Here is a tiny trained network, its code and every weight. The questions are about switching its units off for an input and a class, where a switched-off unit gives its printed mean instead of its output.

import numpy as np


def w(rows, s, z=0):
    codes = np.array(rows[::2]) - 128.0
    scale = np.full(codes.shape[1], s)
    scale[-1] = z or s
    return codes * scale


def norm(h):
    return h / np.sqrt((h * h).mean(-1, keepdims=True) + 1e-5)


def f(y):
    return np.maximum(y, 0)


def log_softmax(a):
    a = a - a.max(-1, keepdims=True)
    return a - np.log(np.exp(a).sum(-1, keepdims=True))


def net(x, mask):
    res = np.array(x, float).reshape(1, 6) / 4 @ E
    u = 0
    for l in range(3):
        y = f(norm(res) @ A[l][:, :-1].T + A[l][:, -1])
        res = res + np.where(mask[u : u + 6], y, B[l][:, -1]) @ B[l][:, :-1]
        u += 6
    return log_softmax(norm(res)[-1] @ U[:, :-1].T + U[:, -1])


A, B = {}, {}
E = w([
[70,128,139,119,53,38,192,91,172,174,177],'x0',
[152,254,226,60,171,85,124,136,144,91,172],'x1',
[191,175,142,233,148,142,167,132,136,209,149],'x2',
[96,100,136,112,154,118,140,237,47,173,187],'x3',
[155,184,72,76,74,149,150,207,173,158,79],'x4',
[142,118,172,142,63,181,162,136,104,81,146],'x5',
],0.0068)
A[0] = w([
[156,132,153,143,133,122,116,134,142,113,153,172],'L0N1',
[217,106,113,106,192,212,78,147,124,75,109,75],'L0N2',
[162,122,156,147,105,180,135,31,223,70,66,2],'L0N3',
[108,130,64,114,245,51,56,116,167,204,95,34],'L0N4',
[185,89,224,160,2,220,184,157,104,35,162,38],'L0N5',
[75,88,118,164,112,151,128,123,100,172,81,198],'L0N6',
],0.0069,0.0072)
B[0] = w([
[169,104,176,150,150,103,116,126,159,138,122,193],'L0N1',
[22,177,79,197,97,89,172,136,147,93,201,202],'L0N2',
[186,167,21,74,191,24,63,58,130,177,115,188],'L0N3',
[31,144,191,86,99,201,190,73,52,176,1,193],'L0N4',
[9,142,141,80,181,154,142,91,109,221,1,199],'L0N5',
[191,160,173,95,185,94,185,124,139,58,136,254],'L0N6',
],0.0084,0.0055)
A[1] = w([
[162,173,84,152,196,255,3,139,75,82,99,130],'L1N1',
[118,68,118,65,60,132,86,120,123,49,126,16],'L1N2',
[174,197,37,68,35,172,128,201,167,167,91,2],'L1N3',
[118,113,137,110,28,64,155,80,142,165,152,50],'L1N4',
[133,7,29,178,88,141,149,117,126,148,92,83],'L1N5',
[124,179,183,96,153,100,132,148,192,112,148,42],'L1N6',
],0.0083,0.0034)
B[1] = w([
[77,94,121,116,71,70,209,113,203,147,162,252],'L1N1',
[115,183,114,155,175,179,46,142,167,158,140,207],'L1N2',
[134,73,195,193,120,60,89,128,103,97,82,236],'L1N3',
[71,124,64,165,121,132,173,150,169,91,150,243],'L1N4',
[157,226,245,58,211,141,148,132,129,88,155,232],'L1N5',
[141,120,111,120,182,171,158,121,97,72,90,236],'L1N6',
],0.011,0.0034)
A[2] = w([
[158,147,126,101,184,124,155,93,85,64,136,106],'L2N1',
[111,61,142,101,124,146,139,255,10,175,211,75],'L2N2',
[55,132,108,65,134,92,40,118,149,91,112,176],'L2N3',
[110,32,182,175,151,110,73,8,89,118,196,2],'L2N4',
[158,159,143,161,119,135,179,99,117,173,87,105],'L2N5',
[205,149,135,209,114,136,153,119,154,195,163,90],'L2N6',
],0.0087,0.004)
B[2] = w([
[202,137,120,106,88,142,182,181,117,148,130,224],'L2N1',
[185,168,63,100,105,78,81,2,214,138,82,186],'L2N2',
[160,95,136,167,128,187,108,143,87,202,182,254],'L2N3',
[125,116,154,167,63,92,93,206,128,93,27,187],'L2N4',
[111,71,115,78,85,187,68,147,80,135,168,206],'L2N5',
[86,97,92,80,162,200,41,153,102,129,181,169],'L2N6',
],0.0099,0.0072)
U = w([
[205,168,198,49,196,141,211,157,126,70,147,151],'0',
[20,107,159,66,121,155,162,69,91,208,41,176],'1',
[206,137,36,100,113,40,63,30,173,142,130,162],'2',
[7,119,59,200,108,83,214,166,184,78,224,120],'3',
[140,65,198,212,88,52,62,197,100,77,64,165],'4',
[123,84,99,121,159,243,11,161,106,174,217,133],'5',
[157,113,54,112,44,164,168,138,22,109,135,81],'6',
[132,129,70,129,84,127,116,120,45,76,151,2],'7',
],0.014,0.0066)

Each question gives the input, the list of numbers given to net, and the class t.
The units are the neurons (one row each of A and B). Each row of codes is followed by its name. A weight is (code - 128) times the scale printed after its matrix; where a second scale follows, it is the last column's (A, B and U).
mask holds one flag per neuron, layer by layer. A switched-off neuron (its flag False) gives its mean, the last column of its row in B, instead of its output. The means were averaged over made-up inputs and are rounded, as every weight is.
A unit's drop is (log p(t) with every unit on - log p(t) with that unit switched off) / (log p(t) with every unit on - log p(t) with every unit switched off).
The circuit of an input: a set's keep is (log p(t) with only the set's units on - log p(t) with every unit switched off) / (log p(t) with every unit on - log p(t) with every unit switched off). Starting from the 12 units with the biggest drops (on a tie, the unit counted first), units are removed one at a time, each time the one whose removal leaves the highest keep (on an exact tie, the one counted first), for as long as the keep stays at least 0.8.
circuit, biggest first: the units of the circuit, biggest drop first
most important unit: the unit with the biggest drop
top k neurons: the k neurons with the biggest drops, biggest first
k most important neurons of layer l: the k neurons of layer l with the biggest drops, biggest first
input [-5,-4,-5,-2,7,-8], class 1: circuit, biggest first => (L0N4)
input [-5,7,-7,3,2,-8], class 1: 2 most important neurons of layer 1 => (L1N5, L1N1)
input [-5,-1,3,-7,8,-2], class 4: top 2 neurons => (L1N3, L2N2)
input [-7,7,6,-8,3,3], class 2: top 3 neurons => (L0N3, L0N6, L1N5)
input [3,2,7,-2,6,-3], class 5: 2 most important neurons of layer 1 => (L1N1, L1N5)
input [-7,-4,7,7,1,-4], class 2: top 3 neurons => (L2N2, L1N4, L2N3)
input [2,5,-7,7,-2,-4], class 2: 2 most important neurons of layer 2 => (L2N2, L2N5)
input [1,0,8,-7,-2,6], class 5: top 3 neurons => (L2N6, L2N5, L2N2)
input [-2,-7,4,4,-1,7], class 0: 2 most important neurons of layer 0 => (L0N4, L0N6)
input [-2,3,1,2,5,-2], class 4: top 2 neurons => (L1N3, L0N6)
input [-7,1,-1,4,8,-2], class 4: 2 most important neurons of layer 1 => (L1N3, L1N4)
input [2,5,3,-7,-7,4], class 2: 2 most important neurons of layer 1 => (L1N3, L1N5)
input [-8,3,5,8,-6,8], class 1: circuit, biggest first => (L0N5, L1N1)
input [1,-4,-8,1,3,-2], class 5: most important unit => L1N2
input [4,1,-7,-8,0,5], class 2: top 3 neurons => (L0N3, L2N5, L2N6)
input [3,7,-8,-7,1,3], class 5: top 3 neurons => (L2N3, L0N6, L1N2)
input [-4,6,1,0,7,-5], class 4: top 2 neurons => (L1N3, L0N6)
input [0,-3,-5,-5,-1,4], class 2: 3 most important neurons of layer 0 => (L0N3, L0N4, L0N6)
input [-3,3,-2,0,-2,-4], class 1: top 2 neurons => (L0N4, L0N6)
input [-7,-7,6,-3,4,8], class 1: top 3 neurons => (L0N5, L1N1, L2N5)
input [6,-2,-8,6,-2,-4], class 5: top 4 neurons => (L2N3, L1N2, L0N2, L1N1)
input [4,4,-2,-3,8,-3], class 4: circuit, biggest first => (L1N3)
input [-1,7,-7,8,8,-7], class 2: top 2 neurons => (L2N2, L0N6)
input [-7,5,7,0,2,-1], class 3: top 4 neurons => (L1N1, L0N6, L2N3, L0N2)
input [6,0,-1,8,-4,7], class 2: top 2 neurons => (L2N2, L0N4)
input [-2,-2,6,-5,-4,-5], class 5: 3 most important neurons of layer 1 => (L1N3, L1N6, L1N5)
input [6,-4,-4,-4,-6,1], class 3: most important unit => L1N4
